Below is a small trained network, with its code and all its weights. Each question gives an input and a class and asks what happens when units are switched off, that is, made to give their printed mean instead of their output.

import numpy as np


def w(rows, s, z=0):
    codes = np.array(rows[::2]) - 128.0
    scale = np.full(codes.shape[1], s)
    scale[-1] = z or s
    return codes * scale


def norm(h):
    return h / np.sqrt((h * h).mean(-1, keepdims=True) + 1e-5)


def f(y):
    return np.maximum(y, 0)


def log_softmax(a):
    a = a - a.max(-1, keepdims=True)
    return a - np.log(np.exp(a).sum(-1, keepdims=True))


def net(x, mask):
    res = np.array(x, float).reshape(1, 5) / 4 @ E
    u = 0
    for l in range(4):
        y = f(norm(res) @ A[l][:, :-1].T + A[l][:, -1])
        res = res + np.where(mask[u : u + 6], y, B[l][:, -1]) @ B[l][:, :-1]
        u += 6
    return log_softmax(norm(res)[-1] @ U[:, :-1].T + U[:, -1])


A, B = {}, {}
E = w([
[181,61,58,130,125,229],'x0',
[243,213,183,169,105,111],'x1',
[90,43,181,254,55,150],'x2',
[124,98,150,155,177,130],'x3',
[123,127,125,158,133,128],'x4',
],0.0086)
A[0] = w([
[63,35,143,90,161,98,178],'L0N0',
[203,75,172,143,73,209,12],'L0N1',
[140,72,198,69,63,111,209],'L0N2',
[225,74,41,134,144,188,254],'L0N3',
[206,203,105,157,140,142,21],'L0N4',
[255,143,90,196,159,154,79],'L0N5',
],0.0092,0.0032)
B[0] = w([
[114,168,76,118,99,132,201],'L0N0',
[240,76,150,246,80,182,189],'L0N1',
[128,51,126,167,121,92,170],'L0N2',
[76,104,160,52,153,254,254],'L0N3',
[132,80,196,30,186,222,173],'L0N4',
[214,167,89,55,166,147,204],'L0N5',
],0.0077,0.0085)
A[1] = w([
[135,171,57,30,167,1,116],'L1N0',
[220,104,155,145,104,179,60],'L1N1',
[33,113,180,155,124,94,2],'L1N2',
[19,80,148,115,129,59,138],'L1N3',
[116,44,88,45,123,161,172],'L1N4',
[228,173,246,128,104,145,164],'L1N5',
],0.0065,0.0042)
B[1] = w([
[71,227,136,237,180,144,197],'L1N0',
[154,65,23,135,214,161,193],'L1N1',
[247,99,88,117,83,151,153],'L1N2',
[193,139,49,73,138,52,196],'L1N3',
[58,136,194,229,112,202,253],'L1N4',
[232,92,255,121,135,85,244],'L1N5',
],0.0078,0.0056)
A[2] = w([
[197,131,254,112,149,125,203],'L2N0',
[118,101,78,192,127,55,61],'L2N1',
[144,7,192,116,109,127,242],'L2N2',
[105,155,228,37,170,176,180],'L2N3',
[135,170,114,173,121,72,49],'L2N4',
[52,22,102,80,76,33,5],'L2N5',
],0.0086,0.0019)
B[2] = w([
[199,121,174,83,142,75,255],'L2N0',
[129,166,62,93,102,105,168],'L2N1',
[66,116,99,175,74,72,239],'L2N2',
[103,176,78,69,130,117,231],'L2N3',
[120,122,177,102,150,202,158],'L2N4',
[254,215,80,142,86,143,174],'L2N5',
],0.0093,0.007)
A[3] = w([
[185,114,129,56,198,120,66],'L3N0',
[174,161,245,212,136,79,114],'L3N1',
[93,233,56,234,220,101,4],'L3N2',
[2,246,101,141,136,92,56],'L3N3',
[151,95,69,181,98,43,81],'L3N4',
[218,76,223,113,41,89,103],'L3N5',
],0.0066,0.0038)
B[3] = w([
[107,169,202,31,101,122,197],'L3N0',
[139,48,201,132,139,9,224],'L3N1',
[28,128,140,209,132,27,176],'L3N2',
[33,125,198,180,203,82,203],'L3N3',
[113,254,25,67,12,115,182],'L3N4',
[99,30,29,195,137,125,253],'L3N5',
],0.0064,0.0044)
U = w([
[27,187,127,165,211,55,136],'0',
[217,178,200,67,204,59,49],'1',
[169,196,17,155,88,87,210],'2',
[193,39,186,167,111,41,106],'3',
[68,141,66,74,196,234,74],'4',
[177,134,159,55,207,188,252],'5',
[92,51,106,191,101,197,219],'6',
[253,28,157,172,132,167,20],'7',
],0.011,0.0026)

Each question gives the input, the list of numbers given to net, and the class t.
The units are the neurons (one row each of A and B). Each row of codes is followed by its name. A weight is (code - 128) times the scale printed after its matrix; where a second scale follows, it is the last column's (A, B and U).
mask holds one flag per neuron, layer by layer. A switched-off neuron (its flag False) gives its mean, the last column of its row in B, instead of its output. The means were averaged over made-up inputs and are rounded, as every weight is.
A unit's drop is (log p(t) with every unit on - log p(t) with that unit switched off) / (log p(t) with every unit on - log p(t) with every unit switched off).
The circuit of an input: a set's keep is (log p(t) with only the set's units on - log p(t) with every unit switched off) / (log p(t) with every unit on - log p(t) with every unit switched off). Starting from the 12 units with the biggest drops (on a tie, the unit counted first), units are removed one at a time, each time the one whose removal leaves the highest keep (on an exact tie, the one counted first), for as long as the keep stays at least 0.8.
circuit, biggest first: the units of the circuit, biggest drop first
top k neurons: the k neurons with the biggest drops, biggest first
top k neurons in layer l: the k neurons of layer l with the biggest drops, biggest first
drop when u is switched off: that unit's drop, to one decimal
input [1,0,-2,7,6], class 4: circuit, biggest first : (L1N5 L0N1)
input [2,6,0,-1,3], class 5: circuit, biggest first : (L0N4)
input [-8,8,2,4,-7], class 3: circuit, biggest first : (L3N5 L3N1)
input [-7,0,1,5,-5], class 2: top 2 neurons : (L1N3 L0N5)
input [0,-3,1,-2,-3], class 2: top 4 neurons in layer 0 : (L0N5 L0N3 L0N2 L0N4)
input [-1,1,1,-6,-7], class 3: top 4 neurons : (L0N0 L1N1 L2N3 L2N0)
input [6,8,-1,-1,3], class 5: top 3 neurons in layer 0 : (L0N3 L0N5 L0N4)
input [-6,-1,-7,-1,-7], class 0: top 2 neurons in layer 1 : (L1N0 L1N5)
input [-8,0,-6,3,-4], class 0: top 2 neurons : (L1N0 L0N1)
input [-7,-8,7,7,-8], class 2: drop when L2N5 is switched off : 0.1
input [0,-4,4,-3,6], class 2: drop when L0N3 is switched off : 0.3
input [-4,-3,-2,-2,5], class 0: drop when L1N0 is switched off : 0.2
input [-3,-1,-2,-7,-8], class 0: drop when L1N0 is switched off : 0.5
input [-1,-7,-2,4,-8], class 0: top neuron : (L0N3)
